Below are the code and all the weights of a small trained network. Each question names an input and a target symbol and asks about switching units off, where a switched-off unit gives its printed mean instead of its output.

import numpy as np


def w(rows, s, z=0):
    codes = np.array(rows[::2]) - 128.0
    scale = np.full(codes.shape[1], s)
    scale[-1] = z or s
    return codes * scale


def f(y):
    return y / 2 * (1 + np.tanh(0.7978845608 * (y + 0.044715 * y**3)))


def softmax(a):
    e = np.exp(a - a.max(-1, keepdims=True))
    return e / e.sum(-1, keepdims=True)


def log_softmax(a):
    a = a - a.max(-1, keepdims=True)
    return a - np.log(np.exp(a).sum(-1, keepdims=True))


def net(x, mask):
    ids = ['Σαβγδεζλμτψ'.index(c) for c in x.split()]
    T = len(ids)
    res = E[ids] + P[:T]
    u = 0
    for l in range(2):
        r = res
        for j in range(2):
            rows = slice(2 * j, 2 * j + 2)
            q, k, v = (r @ M[l][rows].T for M in (Q, K, V))
            z = softmax(np.where(np.tri(T) > 0, q @ k.T / 2**0.5, -1e9)) @ v
            o = O[l][rows]
            res = res + np.where(mask[u + j], z, o[:, -1]) @ o[:, :-1]
        u += 2
        y = f(res @ A[l][:, :-1].T + A[l][:, -1])
        res = res + np.where(mask[u : u + 24], y, B[l][:, -1]) @ B[l][:, :-1]
        u += 24
    return log_softmax(res[-1] @ U[:, :-1].T + U[:, -1])


Q, K, V, O, A, B = {}, {}, {}, {}, {}, {}
E = w([
[86,106,153],'Σ',
[101,109,165],'α',
[47,125,173],'β',
[114,105,158],'γ',
[161,194,78],'δ',
[67,2,156],'ε',
[107,107,158],'ζ',
[109,104,172],'λ',
[78,120,177],'μ',
[104,108,160],'τ',
[218,150,138],'ψ',
],0.018)
P = w([
[249,69,45],'0',
[139,173,172],'1',
[127,101,20],'2',
[128,168,183],'3',
[83,110,17],'4',
[122,168,189],'5',
[47,113,21],'6',
[118,167,191],'7',
[22,116,32],'8',
[122,174,193],'9',
],0.011)
Q[0] = w([
[222,162,95],'0.h0',
[97,89,47],'0.h0',
[126,250,216],'0.h1',
[136,29,115],'0.h1',
],0.012)
K[0] = w([
[190,172,83],'0.h0',
[101,172,101],'0.h0',
[145,253,101],'0.h1',
[120,21,109],'0.h1',
],0.016)
V[0] = w([
[64,147,137],'0.h0',
[180,254,135],'0.h0',
[161,18,135],'0.h1',
[71,29,235],'0.h1',
],0.008)
O[0] = w([
[174,154,106,194],'0.h0',
[64,172,179,4],'0.h0',
[131,90,109,157],'0.h1',
[86,5,141,217],'0.h1',
],0.011,0.0046)
A[0] = w([
[190,229,107,102],'0.n0',
[232,54,98,100],'0.n1',
[144,131,118,123],'0.n2',
[100,197,164,8],'0.n3',
[194,160,130,150],'0.n4',
[126,11,46,72],'0.n5',
[132,138,121,144],'0.n6',
[190,73,73,194],'0.n7',
[189,58,141,133],'0.n8',
[186,165,103,31],'0.n9',
[173,118,59,186],'0.n10',
[96,138,54,78],'0.n11',
[113,164,102,73],'0.n12',
[149,101,118,70],'0.n13',
[204,104,80,49],'0.n14',
[171,110,225,57],'0.n15',
[141,133,66,157],'0.n16',
[145,154,12,25],'0.n17',
[82,170,73,162],'0.n18',
[158,111,232,52],'0.n19',
[162,165,254,101],'0.n20',
[131,159,4,203],'0.n21',
[83,241,249,215],'0.n22',
[149,173,200,2],'0.n23',
],0.0092,0.0091)
B[0] = w([
[61,135,156,180],'0.n0',
[72,173,91,178],'0.n1',
[103,160,127,125],'0.n2',
[177,132,165,141],'0.n3',
[132,166,93,149],'0.n4',
[171,176,115,255],'0.n5',
[114,144,134,132],'0.n6',
[87,156,188,215],'0.n7',
[134,173,164,188],'0.n8',
[94,70,168,131],'0.n9',
[73,150,182,171],'0.n10',
[224,72,159,130],'0.n11',
[124,67,166,124],'0.n12',
[181,77,105,128],'0.n13',
[145,52,66,128],'0.n14',
[254,52,148,129],'0.n15',
[85,119,176,147],'0.n16',
[110,168,161,123],'0.n17',
[156,85,131,151],'0.n18',
[213,30,147,131],'0.n19',
[195,131,106,167],'0.n20',
[136,63,173,182],'0.n21',
[160,76,27,230],'0.n22',
[159,196,174,137],'0.n23',
],0.0094,0.012)
Q[1] = w([
[87,156,9],'1.h0',
[172,168,96],'1.h0',
[129,2,143],'1.h1',
[166,25,94],'1.h1',
],0.01)
K[1] = w([
[248,98,128],'1.h0',
[164,127,151],'1.h0',
[89,111,114],'1.h1',
[86,108,159],'1.h1',
],0.015)
V[1] = w([
[95,3,98],'1.h0',
[116,153,5],'1.h0',
[153,183,181],'1.h1',
[145,191,132],'1.h1',
],0.0047)
O[1] = w([
[64,254,12,9],'1.h0',
[44,225,207,188],'1.h0',
[202,32,182,94],'1.h1',
[186,2,157,106],'1.h1',
],0.0038,0.0014)
A[1] = w([
[151,87,210,177],'1.n0',
[109,144,102,113],'1.n1',
[186,100,100,165],'1.n2',
[77,196,185,152],'1.n3',
[103,75,34,145],'1.n4',
[151,192,153,2],'1.n5',
[111,92,116,52],'1.n6',
[148,158,81,64],'1.n7',
[96,156,14,156],'1.n8',
[141,115,88,126],'1.n9',
[100,123,109,70],'1.n10',
[218,253,119,69],'1.n11',
[183,94,112,159],'1.n12',
[87,126,100,99],'1.n13',
[113,183,58,69],'1.n14',
[163,50,182,98],'1.n15',
[124,163,87,92],'1.n16',
[158,88,237,88],'1.n17',
[109,170,135,107],'1.n18',
[91,193,158,88],'1.n19',
[113,143,9,132],'1.n20',
[182,61,133,50],'1.n21',
[199,178,122,90],'1.n22',
[127,176,97,131],'1.n23',
],0.012,0.0093)
B[1] = w([
[131,98,56,254],'1.n0',
[188,64,85,124],'1.n1',
[141,205,77,202],'1.n2',
[161,17,67,215],'1.n3',
[19,215,117,202],'1.n4',
[144,214,65,120],'1.n5',
[92,103,187,116],'1.n6',
[77,107,131,154],'1.n7',
[206,114,192,213],'1.n8',
[97,134,117,148],'1.n9',
[169,121,165,110],'1.n10',
[31,70,149,243],'1.n11',
[114,185,71,191],'1.n12',
[189,180,161,129],'1.n13',
[94,60,123,159],'1.n14',
[145,107,146,188],'1.n15',
[106,90,106,138],'1.n16',
[194,101,92,186],'1.n17',
[140,34,115,125],'1.n18',
[169,61,126,139],'1.n19',
[165,179,189,208],'1.n20',
[143,104,3,142],'1.n21',
[139,149,207,185],'1.n22',
[210,106,143,156],'1.n23',
],0.0076,0.0064)
U = w([
[48,95,136,120],'Σ',
[163,124,80,71],'α',
[14,158,135,90],'β',
[174,119,107,72],'γ',
[199,123,249,179],'δ',
[151,6,200,203],'ε',
[150,122,102,67],'ζ',
[211,113,80,49],'λ',
[91,147,40,2],'μ',
[153,123,95,72],'τ',
[185,184,97,181],'ψ',
],0.011,0.0068)

Each question gives the input, a string of symbols that net reads in full, and the target symbol t.
The units are the heads (2 rows each of Q, K, V and O) and the neurons (one row each of A and B). Each row of codes is followed by its name. A weight is (code - 128) times the scale printed after its matrix; where a second scale follows, it is the last column's (O, A, B and U).
mask holds one flag per unit, layer by layer, with each layer's heads first. A switched-off unit (its flag False) gives its mean, the last column of its rows in O or B, instead of its output. The means were averaged over made-up inputs and are rounded, as every weight is.
A unit's drop is (log p(t) with every unit on - log p(t) with that unit switched off) / (log p(t) with every unit on - log p(t) with every unit switched off).
The circuit of an input: a set's keep is (log p(t) with only the set's units on - log p(t) with every unit switched off) / (log p(t) with every unit on - log p(t) with every unit switched off). Starting from the 12 units with the biggest drops (on a tie, the unit counted first), units are removed one at a time, each time the one whose removal leaves the highest keep (on an exact tie, the one counted first), for as long as the keep stays at least 0.8.
units of the circuit, in order: the units of the circuit, biggest drop first
top k neurons: the k neurons with the biggest drops, biggest first
top k neurons in layer l: the k neurons of layer l with the biggest drops, biggest first
input ζ β λ τ δ, target ε: units of the circuit, in order => 0.n21; 0.n16
input δ β δ, target Σ: units of the circuit, in order => 0.h0; 0.n5
input γ λ δ ε μ ψ β β, target ψ: top 2 neurons => 0.n23; 0.n22
input γ δ λ β λ γ, target δ: top 3 neurons => 1.n8; 1.n22; 1.n20
input λ β β α δ δ δ, target β: units of the circuit, in order => 0.h0; 0.n5
input μ λ β μ Σ, target ε: units of the circuit, in order => 0.n21; 0.n1
input λ δ β α ζ, target ε: top 2 neurons => 0.n22; 0.n7
input λ α μ Σ ε λ β, target ε: units of the circuit, in order => 0.h0; 0.n21
input β δ ε β β μ α, target ε: units of the circuit, in order => 0.n22; 1.n4; 1.n2
input ε λ β, target ε: units of the circuit, in order => 0.n22; 1.n4; 1.n3
input α δ β γ λ, target ε: units of the circuit, in order => 0.n22; 1.n4; 1.n2
input ψ δ β γ β μ, target δ: top 4 neurons in layer 1 => 1.n8; 1.n22; 1.n20; 1.n11
input β λ τ β ζ, target ε: units of the circuit, in order => 0.n22; 1.n4; 0.n21
input λ τ μ β β δ, target δ: units of the circuit, in order => 1.n8; 0.h1; 1.n22
input γ δ α α μ, target ε: units of the circuit, in order => 0.n22; 1.n4; 0.n1
input α α γ ε μ ε ζ λ τ, target ε: top 4 neurons => 0.n7; 0.n22; 0.n5; 0.n8
input δ λ μ λ μ β α β δ, target Σ: top 2 neurons => 0.n7; 0.n8
input β β ε β ζ γ δ μ β β, target δ: top 4 neurons => 0.n22; 1.n8; 1.n20; 1.n22
input β α ζ μ α δ γ ζ, target δ: top 2 neurons => 1.n8; 1.n20
input δ μ α Σ, target δ: top 2 neurons in layer 0 => 0.n22; 0.n4
input δ β α, target ε: top 2 neurons in layer 1 => 1.n4; 1.n2
input δ β ε τ μ, target ε: top 4 neurons => 0.n22; 0.n7; 0.n5; 0.n8
input β τ α δ δ μ λ τ λ α, target δ: top 3 neurons => 1.n8; 1.n22; 1.n20
input ζ λ ε τ δ α, target δ: top 3 neurons => 0.n22; 1.n8; 1.n20
input τ ε μ μ α α β γ δ β, target δ: top 4 neurons => 0.n22; 1.n8; 1.n20; 0.n1
input δ τ μ τ, target δ: top 2 neurons in layer 0 => 0.n22; 0.n0
input λ ψ λ γ, target ψ: top neuron in layer 1 => 1.n2
